Below is a small trained network, with its code and all its weights. Each question gives an input and a target symbol and asks what happens when units are switched off, that is, made to give their printed mean instead of their output.

import numpy as np


def w(rows, s, z=0):
    codes = np.array(rows[::2]) - 128.0
    scale = np.full(codes.shape[1], s)
    scale[-1] = z or s
    return codes * scale


def f(y):
    return np.maximum(y, 0)


def softmax(a):
    e = np.exp(a - a.max(-1, keepdims=True))
    return e / e.sum(-1, keepdims=True)


def log_softmax(a):
    a = a - a.max(-1, keepdims=True)
    return a - np.log(np.exp(a).sum(-1, keepdims=True))


def net(x, mask):
    ids = ['ΓΛΞηθμτφ'.index(c) for c in x.split()]
    T = len(ids)
    res = E[ids] + P[:T]
    r = res
    for j in range(3):
        rows = slice(4 * j, 4 * j + 4)
        q, k, v = (r @ M[0][rows].T for M in (Q, K, V))
        z = softmax(np.where(np.tri(T) > 0, q @ k.T / 4**0.5, -1e9)) @ v
        o = O[0][rows]
        res = res + np.where(mask[j], z, o[:, -1]) @ o[:, :-1]
    y = f(res @ A[0][:, :-1].T + A[0][:, -1])
    res = res + np.where(mask[3:7], y, B[0][:, -1]) @ B[0][:, :-1]
    return log_softmax(res[-1] @ U[:, :-1].T + U[:, -1])


Q, K, V, O, A, B = {}, {}, {}, {}, {}, {}
E = w([
[142,124,55],'Γ',
[6,161,143],'Λ',
[180,185,119],'Ξ',
[85,110,69],'η',
[71,122,205],'θ',
[30,165,166],'μ',
[194,82,117],'τ',
[59,60,140],'φ',
],0.018)
P = w([
[129,85,40],'0',
[43,125,147],'1',
[36,112,152],'2',
[120,67,82],'3',
[138,161,112],'4',
[89,210,192],'5',
[173,21,90],'6',
[253,191,120],'7',
[72,187,180],'8',
],0.0057)
Q[0] = w([
[105,178,140],'h1',
[81,132,153],'h1',
[3,107,169],'h1',
[117,166,126],'h1',
[93,150,63],'h2',
[115,43,118],'h2',
[77,109,77],'h2',
[158,105,102],'h2',
[141,74,117],'h3',
[95,138,80],'h3',
[176,8,182],'h3',
[159,149,66],'h3',
],0.014)
K[0] = w([
[112,141,160],'h1',
[207,105,224],'h1',
[99,81,149],'h1',
[59,95,107],'h1',
[78,108,143],'h2',
[180,117,116],'h2',
[100,146,97],'h2',
[74,192,163],'h2',
[114,244,127],'h3',
[70,69,164],'h3',
[42,247,103],'h3',
[174,133,170],'h3',
],0.014)
V[0] = w([
[210,173,104],'h1',
[169,167,81],'h1',
[153,134,145],'h1',
[163,106,157],'h1',
[130,219,172],'h2',
[128,56,18],'h2',
[174,11,186],'h2',
[171,131,60],'h2',
[156,135,219],'h3',
[117,183,77],'h3',
[76,93,226],'h3',
[118,222,181],'h3',
],0.011)
O[0] = w([
[84,75,186,2],'h1',
[48,107,184,50],'h1',
[79,149,120,98],'h1',
[172,62,176,104],'h1',
[6,112,159,66],'h2',
[241,160,91,194],'h2',
[255,83,202,136],'h2',
[140,254,127,105],'h2',
[69,101,191,81],'h3',
[92,249,29,118],'h3',
[144,120,119,196],'h3',
[117,237,215,84],'h3',
],0.0071,0.008)
A[0] = w([
[127,104,82,218],'n1',
[80,104,213,45],'n2',
[246,158,219,64],'n3',
[154,166,98,254],'n4',
],0.011,0.0052)
B[0] = w([
[176,219,255,217],'n1',
[138,254,173,134],'n2',
[84,67,62,198],'n3',
[96,73,194,245],'n4',
],0.0083,0.012)
U = w([
[171,179,94,30],'Γ',
[105,137,113,130],'Λ',
[112,123,135,232],'Ξ',
[175,181,115,3],'η',
[105,74,253,235],'θ',
[87,109,148,153],'μ',
[97,69,50,86],'τ',
[165,75,182,107],'φ',
],0.013,0.0051)

Each question gives the input, a string of symbols that net reads in full, and the target symbol t.
The units are the heads (4 rows each of Q, K, V and O) and the neurons (one row each of A and B). Each row of codes is followed by its name. A weight is (code - 128) times the scale printed after its matrix; where a second scale follows, it is the last column's (O, A, B and U).
mask holds one flag per unit, heads first, then neurons. A switched-off unit (its flag False) gives its mean, the last column of its rows in O or B, instead of its output. The means were averaged over made-up inputs and are rounded, as every weight is.
A unit's drop is (log p(t) with every unit on - log p(t) with that unit switched off) / (log p(t) with every unit on - log p(t) with every unit switched off).
The circuit of an input: a set's keep is (log p(t) with only the set's units on - log p(t) with every unit switched off) / (log p(t) with every unit on - log p(t) with every unit switched off). Starting from all 7 units, units are removed one at a time, each time the one whose removal leaves the highest keep (on an exact tie, the one counted first), for as long as the keep stays at least 0.8.
units of the circuit, in order: the units of the circuit, biggest drop first
most important unit: the unit with the biggest drop
k most important neurons: the k neurons with the biggest drops, biggest first
heads that matter: for each layer, one digit per head in row order, 1 if its drop is at least 0.15 and else 0, layers parted by /
drop of u: that unit's drop, to one decimal
input φ φ φ η θ, target φ: units of the circuit, in order : (h2; h3)
input η φ Ξ φ θ η, target φ: units of the circuit, in order : (h3; h2; n1)
input φ η φ θ φ φ φ φ θ, target φ: units of the circuit, in order : (h2; h1)
input φ μ μ θ φ Γ φ φ Ξ, target φ: units of the circuit, in order : (h3)
input θ Λ Ξ φ θ μ φ Ξ μ, target φ: units of the circuit, in order : (h3; h2; h1)
input φ θ φ τ Ξ θ φ τ Γ, target φ: units of the circuit, in order : (h3; h2)
input τ μ τ, target τ: units of the circuit, in order : (n3; n1; h2; h3)
input φ θ φ, target φ: units of the circuit, in order : (h2; h1)
input τ φ θ, target τ: units of the circuit, in order : (n3; h2; n1)
input η θ τ θ φ φ η, target θ: heads that matter : 001
input μ Γ θ φ Γ, target θ: 2 most important neurons : (n1; n3)
input θ Γ τ φ τ η, target φ: heads that matter : 011
input Γ μ Ξ φ φ τ Ξ, target θ: heads that matter : 110
input Ξ Γ θ η η μ, target η: most important unit : h1
input Λ φ μ Ξ Ξ θ θ Γ, target θ: drop of h3 : 0.1
input φ φ φ, target φ: drop of h1 : 0.1
input Γ Ξ μ, target Γ: drop of h1 : 0.1
